Here is a tiny trained network, its code and every weight. The questions are about switching its units off for an input and a class, where a switched-off unit gives its printed mean instead of its output.

import numpy as np


def w(rows, s, z=0):
    codes = np.array(rows[::2]) - 128.0
    scale = np.full(codes.shape[1], s)
    scale[-1] = z or s
    return codes * scale


def norm(h):
    return h / np.sqrt((h * h).mean(-1, keepdims=True) + 1e-5)


def f(y):
    return y / 2 * (1 + np.tanh(0.7978845608 * (y + 0.044715 * y**3)))


def log_softmax(a):
    a = a - a.max(-1, keepdims=True)
    return a - np.log(np.exp(a).sum(-1, keepdims=True))


def net(x, mask):
    res = np.array(x, float).reshape(1, 4) / 4 @ E
    u = 0
    for l in range(4):
        y = f(norm(res) @ A[l][:, :-1].T + A[l][:, -1])
        res = res + np.where(mask[u : u + 8], y, B[l][:, -1]) @ B[l][:, :-1]
        u += 8
    return log_softmax(norm(res)[-1] @ U[:, :-1].T + U[:, -1])


A, B = {}, {}
E = w([
[157,87,138,194,116,107,204,31,57,84,115],'x0',
[150,148,49,52,218,145,195,81,175,116,189],'x1',
[47,93,2,116,135,83,182,221,211,14,18],'x2',
[206,160,154,193,209,133,214,227,191,117,107],'x3',
],0.0066)
A[0] = w([
[97,132,116,247,134,46,166,38,176,199,114,71],'L0N0',
[162,252,133,120,73,133,125,180,160,124,101,132],'L0N1',
[159,145,134,157,64,31,208,69,188,81,153,104],'L0N2',
[113,200,136,155,161,125,158,28,198,127,133,146],'L0N3',
[253,135,66,55,184,42,166,108,111,33,212,2],'L0N4',
[230,238,79,123,23,26,216,20,76,38,117,65],'L0N5',
[150,143,103,92,204,74,97,95,31,62,60,112],'L0N6',
[100,170,84,183,144,59,183,55,84,156,111,72],'L0N7',
],0.0049,0.0017)
B[0] = w([
[57,133,225,134,135,170,69,153,116,201,95,155],'L0N0',
[89,94,97,111,62,160,116,108,42,88,126,188],'L0N1',
[102,103,92,84,182,169,111,150,157,197,60,183],'L0N2',
[119,174,124,152,2,139,67,143,92,103,120,174],'L0N3',
[116,62,214,59,165,145,96,178,104,45,162,235],'L0N4',
[115,96,141,212,170,186,132,183,104,135,85,251],'L0N5',
[98,111,106,193,169,125,139,144,163,135,52,165],'L0N6',
[90,147,136,103,151,219,148,127,131,164,160,170],'L0N7',
],0.0078,0.0025)
A[1] = w([
[171,123,103,84,134,114,125,99,149,66,153,135],'L1N0',
[128,220,84,102,137,120,15,194,170,144,162,60],'L1N1',
[192,164,155,127,188,157,149,244,187,94,70,76],'L1N2',
[2,111,140,107,148,161,66,65,113,169,146,1],'L1N3',
[139,166,33,109,179,199,136,115,121,142,171,91],'L1N4',
[177,123,132,128,154,228,99,122,191,84,47,230],'L1N5',
[160,225,224,183,162,88,207,167,176,122,169,88],'L1N6',
[68,78,57,102,75,125,136,77,121,184,179,138],'L1N7',
],0.0062,0.00077)
B[1] = w([
[73,93,184,122,72,126,121,179,100,147,134,150],'L1N0',
[200,68,103,168,192,187,148,132,78,180,14,199],'L1N1',
[80,96,128,170,148,134,99,90,146,158,141,254],'L1N2',
[168,127,92,223,179,91,96,180,171,95,135,204],'L1N3',
[123,160,219,143,114,132,45,163,105,63,122,162],'L1N4',
[90,115,111,82,56,62,89,91,128,131,112,190],'L1N5',
[129,102,86,254,151,71,40,91,174,117,166,179],'L1N6',
[82,89,172,234,198,128,157,176,228,150,197,174],'L1N7',
],0.0076,0.0056)
A[2] = w([
[154,106,179,165,39,72,133,172,147,135,64,63],'L2N0',
[103,57,149,201,89,181,177,139,65,185,77,157],'L2N1',
[157,173,121,70,172,129,86,174,174,164,100,5],'L2N2',
[148,141,158,136,176,189,255,86,39,129,80,72],'L2N3',
[99,161,85,69,215,155,185,119,117,87,193,190],'L2N4',
[151,148,156,174,192,123,102,138,79,167,146,179],'L2N5',
[142,173,102,77,89,85,213,140,174,89,91,86],'L2N6',
[177,182,77,62,153,91,76,170,136,192,99,84],'L2N7',
],0.0072,0.0016)
B[2] = w([
[110,106,224,25,181,107,122,58,129,8,152,176],'L2N0',
[164,117,67,123,193,175,129,223,183,105,153,253],'L2N1',
[157,68,136,141,165,156,88,169,145,80,80,139],'L2N2',
[150,112,134,107,168,118,151,160,220,181,12,142],'L2N3',
[195,122,232,198,118,91,127,100,87,58,102,152],'L2N4',
[89,154,60,78,158,76,218,133,89,89,58,232],'L2N5',
[106,173,119,144,3,85,154,79,110,154,57,139],'L2N6',
[219,110,76,180,134,147,127,124,102,133,22,139],'L2N7',
],0.008,0.0065)
A[3] = w([
[168,178,217,103,137,119,122,184,97,54,155,198],'L3N0',
[116,175,60,131,155,81,158,195,145,93,169,128],'L3N1',
[111,108,129,200,138,100,97,150,191,156,184,44],'L3N2',
[198,175,50,87,100,65,197,111,127,108,108,215],'L3N3',
[190,254,126,149,117,147,159,114,62,212,182,123],'L3N4',
[35,141,185,96,177,129,181,188,151,123,102,253],'L3N5',
[37,172,118,163,101,87,104,191,189,128,107,192],'L3N6',
[32,38,99,112,121,148,140,153,141,171,98,107],'L3N7',
],0.0076,0.0014)
B[3] = w([
[54,108,130,12,37,222,118,93,167,55,172,186],'L3N0',
[123,143,198,66,98,86,164,89,97,181,195,197],'L3N1',
[102,87,172,168,108,35,28,87,137,179,143,197],'L3N2',
[52,105,202,78,100,143,198,45,1,132,253,130],'L3N3',
[103,219,88,153,25,94,204,107,145,97,45,171],'L3N4',
[159,147,112,90,66,184,91,117,110,139,135,255],'L3N5',
[161,198,156,162,151,118,157,15,92,121,188,241],'L3N6',
[170,184,141,128,102,130,174,168,88,209,148,253],'L3N7',
],0.0079,0.0064)
U = w([
[179,113,68,178,199,186,126,192,113,176,31,139],'0',
[128,252,96,127,23,88,208,86,100,134,80,127],'1',
[97,113,143,211,168,16,48,90,176,139,172,137],'2',
[116,101,188,73,101,196,63,124,159,34,131,123],'3',
[144,134,144,72,110,151,124,131,116,193,194,157],'4',
[92,1,122,42,84,40,145,117,213,215,67,8],'5',
[93,19,93,34,102,44,139,101,230,204,76,6],'6',
],0.013,0.017)

Each question gives the input, the list of numbers given to net, and the class t.
The units are the neurons (one row each of A and B). Each row of codes is followed by its name. A weight is (code - 128) times the scale printed after its matrix; where a second scale follows, it is the last column's (A, B and U).
mask holds one flag per neuron, layer by layer. A switched-off neuron (its flag False) gives its mean, the last column of its row in B, instead of its output. The means were averaged over made-up inputs and are rounded, as every weight is.
A unit's drop is (log p(t) with every unit on - log p(t) with that unit switched off) / (log p(t) with every unit on - log p(t) with every unit switched off).
The circuit of an input: a set's keep is (log p(t) with only the set's units on - log p(t) with every unit switched off) / (log p(t) with every unit on - log p(t) with every unit switched off). Starting from the 12 units with the biggest drops (on a tie, the unit counted first), units are removed one at a time, each time the one whose removal leaves the highest keep (on an exact tie, the one counted first), for as long as the keep stays at least 0.8.
units of the circuit, in order: the units of the circuit, biggest drop first
unit that matters most: the unit with the biggest drop
top k neurons: the k neurons with the biggest drops, biggest first
top k neurons in layer l: the k neurons of layer l with the biggest drops, biggest first
drop of u: that unit's drop, to one decimal
input [2,-1,3,0], class 4: unit that matters most	L1N1
input [4,-4,-1,0], class 0: top 4 neurons	(L0N5; L1N4; L2N3; L0N3)
input [2,6,2,5], class 3: top 2 neurons	(L0N4; L2N4)
input [6,7,0,6], class 3: top 2 neurons	(L0N4; L1N1)
input [-6,-4,-8,0], class 1: top 2 neurons	(L3N4; L0N2)
input [-2,8,-4,8], class 2: top 3 neurons	(L1N6; L1N2; L2N0)
input [8,4,-5,7], class 0: top 2 neurons	(L2N5; L0N5)
input [0,-4,-5,5], class 1: top 3 neurons	(L2N5; L3N4; L1N7)
input [4,-3,6,5], class 1: top 2 neurons	(L1N1; L1N7)
input [3,7,2,6], class 3: top 3 neurons	(L0N4; L2N4; L1N3)
input [2,2,-7,8], class 2: top 2 neurons	(L1N6; L3N2)
input [7,7,-5,0], class 0: top 3 neurons	(L0N5; L2N3; L2N0)
input [6,-8,-7,-1], class 3: top 2 neurons in layer 3	(L3N0; L3N7)
input [-7,2,3,-8], class 2: units of the circuit, in order	(L1N3)
input [7,7,1,-3], class 0: top 4 neurons in layer 0	(L0N5; L0N6; L0N2; L0N0)
input [1,3,2,0], class 4: top 2 neurons in layer 1	(L1N5; L1N2)
input [-6,7,-6,-4], class 3: top 2 neurons in layer 0	(L0N2; L0N0)
input [3,-8,3,-6], class 3: top 2 neurons in layer 1	(L1N2; L1N6)
input [-4,-7,2,0], class 3: drop of L2N0	1.4
input [-5,-7,5,4], class 3: units of the circuit, in order	(L2N0)
input [2,2,-7,-4], class 1: drop of L3N4	0.4
